The symbols move the states like this.
from | c h u g d z
Z947 | Z433 Z416 Z685 Z17 Z460 Z359
Z806 | Z460 Z613 Z724 Z856 Z433 Z850
Z724 | Z380 Z737 Z806 Z122 Z147 Z236
Z460 | Z806 Z988 Z380 Z157 Z947 Z663
Z685 | Z147 Z630 Z947 Z304 Z380 Z778
Z148 | Z363 Z17 Z962 Z416 Z603 Z44
Z988 | Z613 Z460 Z413 Z603 Z416 Z418
Z145 | Z833 Z706 Z44 Z864 Z27 Z962
Z363 | Z148 Z453 Z389 Z34 Z638 Z240
Z393 | Z604 Z359 Z864 Z44 Z418 Z416
Z380 | Z724 Z413 Z460 Z31 Z685 Z911
Z969 | Z935 Z240 Z609 Z131 Z436 Z453
Z850 | Z663 Z476 Z236 Z436 Z131 Z806
Z259 | Z978 Z549 Z27 Z418 Z44 Z603
Z209 | Z251 Z31 Z603 Z413 Z962 Z27
Z416 | Z34 Z947 Z630 Z148 Z988 Z393
Z549 | Z436 Z259 Z263 Z663 Z935 Z157
Z864 | Z607 Z778 Z393 Z145 Z715 Z630
Z778 | Z717 Z864 Z359 Z706 Z911 Z685
Z143 | Z27 Z274 Z978 Z438 Z833 Z251
Z147 | Z685 Z444 Z433 Z154 Z724 Z717
Z607 | Z864 Z717 Z604 Z833 Z438 Z444
Z122 | Z31 Z251 Z856 Z724 Z154 Z274
Z154 | Z304 Z389 Z453 Z147 Z122 Z609
Z31 | Z122 Z209 Z157 Z380 Z304 Z263
Z638 | Z603 Z856 Z251 Z613 Z363 Z978
Z304 | Z154 Z962 Z17 Z685 Z31 Z706
Z609 | Z706 Z833 Z969 Z717 Z274 Z154
Z935 | Z969 Z44 Z706 Z359 Z549 Z17
Z157 | Z856 Z603 Z31 Z460 Z17 Z549
Z604 | Z393 Z131 Z607 Z240 Z476 Z34
Z389 | Z962 Z154 Z363 Z444 Z251 Z833
Z17 | Z453 Z148 Z304 Z947 Z157 Z935
Z274 | Z263 Z143 Z436 Z236 Z609 Z122
Z44 | Z240 Z935 Z145 Z393 Z259 Z148
Z663 | Z850 Z418 Z911 Z549 Z359 Z460
Z444 | Z630 Z147 Z34 Z389 Z737 Z607
Z27 | Z143 Z263 Z259 Z715 Z145 Z209
Z236 | Z911 Z438 Z850 Z274 Z717 Z724
Z240 | Z44 Z969 Z833 Z604 Z978 Z363
Z436 | Z549 Z978 Z274 Z850 Z969 Z856
Z438 | Z715 Z236 Z476 Z143 Z607 Z737
Z131 | Z359 Z604 Z717 Z969 Z850 Z433
Z453 | Z17 Z363 Z154 Z433 Z856 Z969
Z630 | Z444 Z685 Z416 Z962 Z413 Z864
Z715 | Z438 Z911 Z418 Z27 Z864 Z413
Z433 | Z947 Z34 Z147 Z453 Z806 Z131
Z418 | Z476 Z663 Z715 Z259 Z393 Z988
Z476 | Z418 Z850 Z438 Z978 Z604 Z613
Z613 | Z988 Z806 Z737 Z638 Z34 Z476
Z413 | Z737 Z380 Z988 Z209 Z630 Z715
Z706 | Z609 Z145 Z935 Z778 Z263 Z304
Z603 | Z638 Z157 Z209 Z988 Z148 Z259
Z34 | Z416 Z433 Z444 Z363 Z613 Z604
Z251 | Z209 Z122 Z638 Z737 Z389 Z143
Z856 | Z157 Z638 Z122 Z806 Z453 Z436
Z911 | Z236 Z715 Z663 Z263 Z778 Z380
Z263 | Z274 Z27 Z549 Z911 Z706 Z31
Z359 | Z131 Z393 Z778 Z935 Z663 Z947
Z737 | Z413 Z724 Z613 Z251 Z444 Z438
Z978 | Z259 Z436 Z143 Z476 Z240 Z638
Z962 | Z389 Z304 Z148 Z630 Z209 Z145
Z833 | Z145 Z609 Z240 Z607 Z143 Z389
Z717 | Z778 Z607 Z131 Z609 Z236 Z147

The rows follow the links: the fewer symbols apart two states are, the more alike their rows tend to be.

Known rows, each with its state:
[ 300  -72 -493  558 -209 -204  465  826 -766  -14 -488  575  338  499 -353  238  265  -49  348  356 -285  283 -629   46 -111  499 -105   30  -48 -216  211  347 -304 -396  -39  199  209  -25  458  233   23 -162 -323  206  215  100 -223]; state Z240
[ 625  -87 -305 -101  170  225  755   90   -6  -40 -575 -643 -232   14  367 -232 -512 -378  173 -395    4   10 -187  -32  271  128 -301  -22  128 -207  244  407   60  276 -486   -1 -265  310 -945   80 -212 -597 -410 -134  -49  519   96]; state Z433
[ 359  -80  217 -590 -306 -345  642  388 -135   63 -600 -318 -138  253 -159   28    4 -281   16  -83 -197  146  169 -312  191  124 -601  -25  348 -816  462  841 -132  150 -244  380 -447  276  243  126 -454 -169  442 -388  -60  -11  322]; state Z154
[ -79   53  608 -514  511  234 -160   -5  342  453  -41 -501  -65  379   99 -112 -652 -941   98 -192  241 -442  752 -102  233 -366  164 -151 -176 -104  116  599  351   -3 -329  -90 -102  341 -497 -219 -273 -356 -153 -167 -205   94 -171]; state Z685
[ -267    18   737  -104   167    34  -397 -1057   557   -23   504   114  -359  -321   436  -152   -51  -168  -283  -107   420  -556   485  -104  -114  -191   528     2  -103   436  -461  -162    74   293   325   -63  -188   -81  -252  -268    27   -56   -15    44  -238   -58   -84]; state Z911
[-429 -149  304 -313  216  567 -724  865    4  544  191 -304  365  663 -312  222 -408 -758  384  160  -43 -305  434  124   87  -97  359 -229 -197  -95  -64  -43  331 -299 -620 -286  236  187 -116 -157  129 -303  -68 -121   44   21 -468]; state Z630
[  370   133  -265   275   -76   -53   345 -1019   136  -499   -26    34  -487  -691   699  -166   -35   570   -86  -202   125    51  -471    -2   -58   232  -240   133   189   312  -355  -471  -273   563   302   217  -441  -128  -679    75    32  -146  -318    47  -171   291   266]; state Z850
[  -97   187   155   156   451   173  -110 -1085   659  -188   189    83  -281  -360   592  -439  -349    94  -272  -184   463   -87    29   117  -199  -331   324   202  -404   534  -126  -306    79   298   469  -237    90   125  -500  -199    75   120  -393   474   -50   274   130]; state Z663
[  27  -35 -466 -112 -537  262 -427  172 -109 -158  403 -502  -44 -417   56  492  290  757  119   -9 -387 -343  -76  126   69  164 -307 -189  546  -38 -390 -935 -168   40 -416  330 -414 -357  -73  -76  200  206  518 -418 -230 -308  -95]; state Z737
[ -19 -102  -26  214 -322  -57 -129  913 -496  -74   22  -75  296  644  -66  299  -78 -368  484  628 -443 -576  -58  236   10  281  336 -161  364 -117 -354   38 -408 -106 -471  318 -244 -142  -33   31  543 -929 -323 -214  -48  284 -607]; state Z607
[ 517   46  -84  256  -61 -493 1099   97 -205 -256 -742  337  -66  103    4 -300 -113 -385  230  -70   41  328 -480 -261  -68  286 -219  141    8 -311  264  902 -280  148  250  155 -116  264   23  194 -186 -491 -288  119   98  376  211]; state Z969

Each walk starts at a row. The symbols on each line, taken left to right, move it on to the next state.
Each answer is a row, close to the row of the state it stands for.
new walk
[ -77  -29 -136  462  514  386 -367  516  -78  383   97  135  124  580  -84   -7 -469 -663  349  248  182  -95  -29  223   52  -41  639    5 -471  412   88   -6   19 -145  -85 -334  573  174 -433  -13  326 -480 -818  392  176  384 -550]
h c g c g g u -> [ -41  119  823 -188  -12 -391  229 -188  230  384  -80  432  -95  541 -213 -253 -346 -867  119  282  277 -199  489 -303 -168 -201  293    9 -131 -320   48  974   92  -52  323   27  315  259  371 -173 -229 -275   29  -73  102  122  -40]
d g d d u g u -> [ -283   240   734  -212  -164  -604  -108 -1045   711  -137   369   523  -309  -268   151  -230   187   116  -451    69   376    57   413  -259  -254  -244   140   232    16   127  -136   138    74    43   661    61   -23   -41   510  -102  -186   511   464    22  -129  -389   297]
new walk
[ 327 -155 -543  585  166  317  194  812 -459  -59 -260   58  191  329    1  189 -106 -345  415  319 -406 -100 -542  289   17  448  202  -75  -19   45  -36  -66 -226 -120 -372  -94   63  -17 -313   43  534 -769 -776  109  212  465 -413]
d z h c h g g u -> [ -588  -115    29  -283   -44   383 -1142  -163   268    82   853  -403    61   -96   -64   195   129   169  -262   -32    36  -311   482   158    43  -292   262  -210  -154   389  -331  -908   434   -94  -309  -165    34  -186   -31  -152   135   459   296   -91  -195  -419  -262]
d c z h z d u -> [ 413   16 -391 -100  108  309  326 -745  139 -438  -59 -549 -524 -832  503 -198  -21  595 -222 -321   33  131 -260  -65  304  104 -572   99  168  238   41 -518 -129  377  144  125 -391   40 -683  158 -234  199   42 -130 -185  239  275]
new walk
[ 116 -150  158 -358 -127  132  220 -645  379 -438   23 -617 -456 -637  581  -23   70  675 -184 -190 -136 -347  239 -118  127  -18 -385  -35  547 -168 -166 -272 -108  333 -105  373 -706  -30 -399 -225 -135  215  556 -516 -442 -109  196]
z c d g u -> [  -1  232  392   95  413 -252  497 -116  122  368 -395  504  -42  397 -148 -526 -395 -867    3 -170  337  421  -39  -38    5 -170  339  167 -493  -72  382  972   72  -48  453 -351  522  458   15   39 -235 -217 -575  440  176  177  207]
u h h d h c g -> [-149 -201 -135  180 -467  108 -403 -137 -202 -303  655  119   14 -166   46  467  423  718    7  449 -334 -413 -200  282 -218  311   75 -307  525  146 -808 -780 -310  -68  -66  420 -392 -444  109  -75  467 -173  246 -284 -133 -193 -354]
new walk
[-308  -11  -31  402  261  -26  -48  616 -310  315  -65  670  254  583 -437  -21  -68 -691   89  298   49  369 -182  114  -74  -87  424  132 -539   55  318  310   59 -347  140 -404  675  120  431  162  168  -49 -459  403  262  135 -188]
c c h d c c c -> [ 281   46  -54  314 -280 -509  659 -741   25 -501 -193  466 -336 -653  254 -262  282  743 -316 -153   97  415 -457 -173 -154  295 -342  108  194   57   95  104 -350  262  600  318 -177 -105  108  124 -170  213   52   37  -40   28  526]
c d d c h g c u -> [ -635     8   149   151     8   149 -1017  -345   165   126   889   292   166    40    40   266    61   245   -93   201    22  -442   252   244  -318  -150   714  -130  -102   544  -578  -781   126  -136   142   -55   201  -376   148  -224   305   211    20    23   -98  -325  -412]
new walk
[ 284  -88 -715  268  100  521  145 1133 -451   99 -459 -388  310  209 -107  260 -162 -203  415  -18 -413  131 -285  238  296  331 -129   43  -30 -185  143 -177   -7   35 -669  -58  -98  118 -528  129  206 -428 -459  -38   76  459 -191]
g d z u u -> [ 118   22 -590  566 -480 -325   80  -51 -308 -299   -6  542  117 -374 -216  341  572  813 -193  205 -228  524 -598   30 -298  428 -215   88   97  150   20 -496 -260 -208  310  206   41 -489  561  184  195  326  -40  159  213 -169  171]
d h d h c -> [-417   23 -140  512   -7 -160 -606 -110   93  -35  449  684  275  -63 -292   65  476  502 -229  214  308  387 -219   88 -293   11  300   27 -426  400   37 -638  160 -176  522 -251  652 -368  484  143  270  713  -85  551  196 -348  108]
new walk
[-308   40 -281  395  342  299 -753 -385  115  -87  643  165   -4 -266  224  -45   16  253 -204   60   89    8  -50  415 -102 -207  471   21 -450  853 -387 -702  165   21  282 -418  337 -216  -82  -86  424  233 -486  519 -182 -120 -271]
z d c h g u h u -> [ 212   38 -630  153 -126   10  375 1182 -623   64 -486 -101  414  321 -486  221  139   41  303  139 -348  520 -419   78  253  334 -418   49  101 -390  536  212  -54 -262 -384   59  113  -12  384  394  -75   17  130  -76  261   31   54]
u z g g d c -> [-457  -70  292   44 -297 -387 -842 -227   75   61  608  657  302   66 -387  240  555  413 -193  296  -82   64  227   61 -269 -202  465  -29  -88  153 -210 -307   32 -203  385   14  257 -481  823   -6  102  659  172    9  -35 -564   29]
new walk
[-273  -32  478   51 -135 -185 -392  754 -202  422  321  617  429  888 -606  139 -136 -505  191  439   17   -2  206   42 -117  -81  496 -153 -149 -176  -56  482  204 -440  -45 -120  479  -61  720 -111   68 -126  -79    5  187 -189 -330]
c g z h d d -> [ 479 -173  274 -492 -132  115  464  222  -16   37 -480 -675 -216  116  221  -40 -371 -515  260 -176  -51 -378  232 -249  247   15 -349  -58  507 -417   28  453   14  184 -601  474 -581  306 -565 -139 -293 -676  236 -519 -232  405  -51]
h h z u h u c h -> [ -16   21  847 -256  334  -55 -120 -175  284  202  102   14   15  391  168 -174 -612 -978  156    3  207 -566  625  -50   -2 -245  575   46 -184  -79 -137  580  117   34  -52   58  -15  313 -378 -339  -32 -565 -550  -19  -95  276 -208]
new walk
[ 473   12   25  317  307  -48  804  -29 -186 -200 -545  -57  -64  124  443 -320 -485 -356  349  -53   14 -345 -357  -19  117  184  -91  180   47  -26   -6  558 -298  215  -26  126 -207  297 -810   95  101 -863 -761   57  -65  776  -10]
c c u u h u g -> [  81 -120  124  135 -545 -394  316  978 -482   46  -99  352  345  529 -564  397  266 -156  339  604 -279   18 -154   49 -133  298  -58  -77  253 -495  -62  459 -306 -165 -134  195   -7 -324  631   97  154 -308  103 -218  210 -147 -217]
d h c d z -> [-201  152  652 -607  167 -165  255  138  231  452 -246  -89  174  497 -317 -187 -302 -770   37 -202  281  -15  568 -443   99 -525  -92  107  -79 -549  383 1037  394  -66 -163  -69  114  408  158   -1 -421  -52  272 -172   12  -30  131]
new walk
[-121  -78 -147 -164 -697 -268 -291  335 -143  -82  246   -6  100 -222 -281  394  803  829 -122  150 -222  245  -94  -18  -71  198 -564   42  391 -316   -9 -365  -30 -139 -155  257 -292 -436  766  209  -18  641  647 -256  -11 -385  153]
h u c u u z g d -> [  85   40  242  211  453  212  357 -250  232   84 -107  191 -115  299  306 -500 -694 -669  178 -192  361   23  149   38   16 -320  491  116 -523  326  113  307   85   48   59 -192  134  487 -637 -136  -26 -608 -787  444  -39  419 -192]
z c d g u -> [ 128  -88  126 -470 -413 -400  293 -522   -2 -337 -179 -182 -215 -480   -9   61  406  748 -283 -124  -74   93  -52 -316   -4  188 -551  -14  513 -402   44   70 -116  179   88  325 -432 -152  299  -11 -248  477  841 -493  -85 -272  446]
new walk
[  174   -69  -762   514  -113   300  -235  -243  -295  -344   327   100    -3  -608   180   151   247   807   -41    57  -193   -80  -638   468  -103   490    86    15    27   336  -363 -1014  -325    41   177    69   -56  -324  -227    62   597    -3  -416    48  -120     0  -168]
d c z d d -> [-126  -25 -411  104  612  697 -365  709 -129  484  -52 -388  183  555  -12   16 -419 -644   58 -111   11   54   89  195  324 -142  250   13 -509  267  281  -71  436 -119 -334 -654  343  339 -406  131  228 -274 -517  242   67  143 -384]
g d u h -> [-262  305  516 -445  -76 -253 -134 -625  605  -29  222  -84 -315 -437   17  -49  235  339 -426 -390  226  117  587 -251  -75 -450 -137   -2 -127  -87    9  117  402  117  202    2 -108  -44  451  -94 -423  794  723 -167 -181 -402  343]
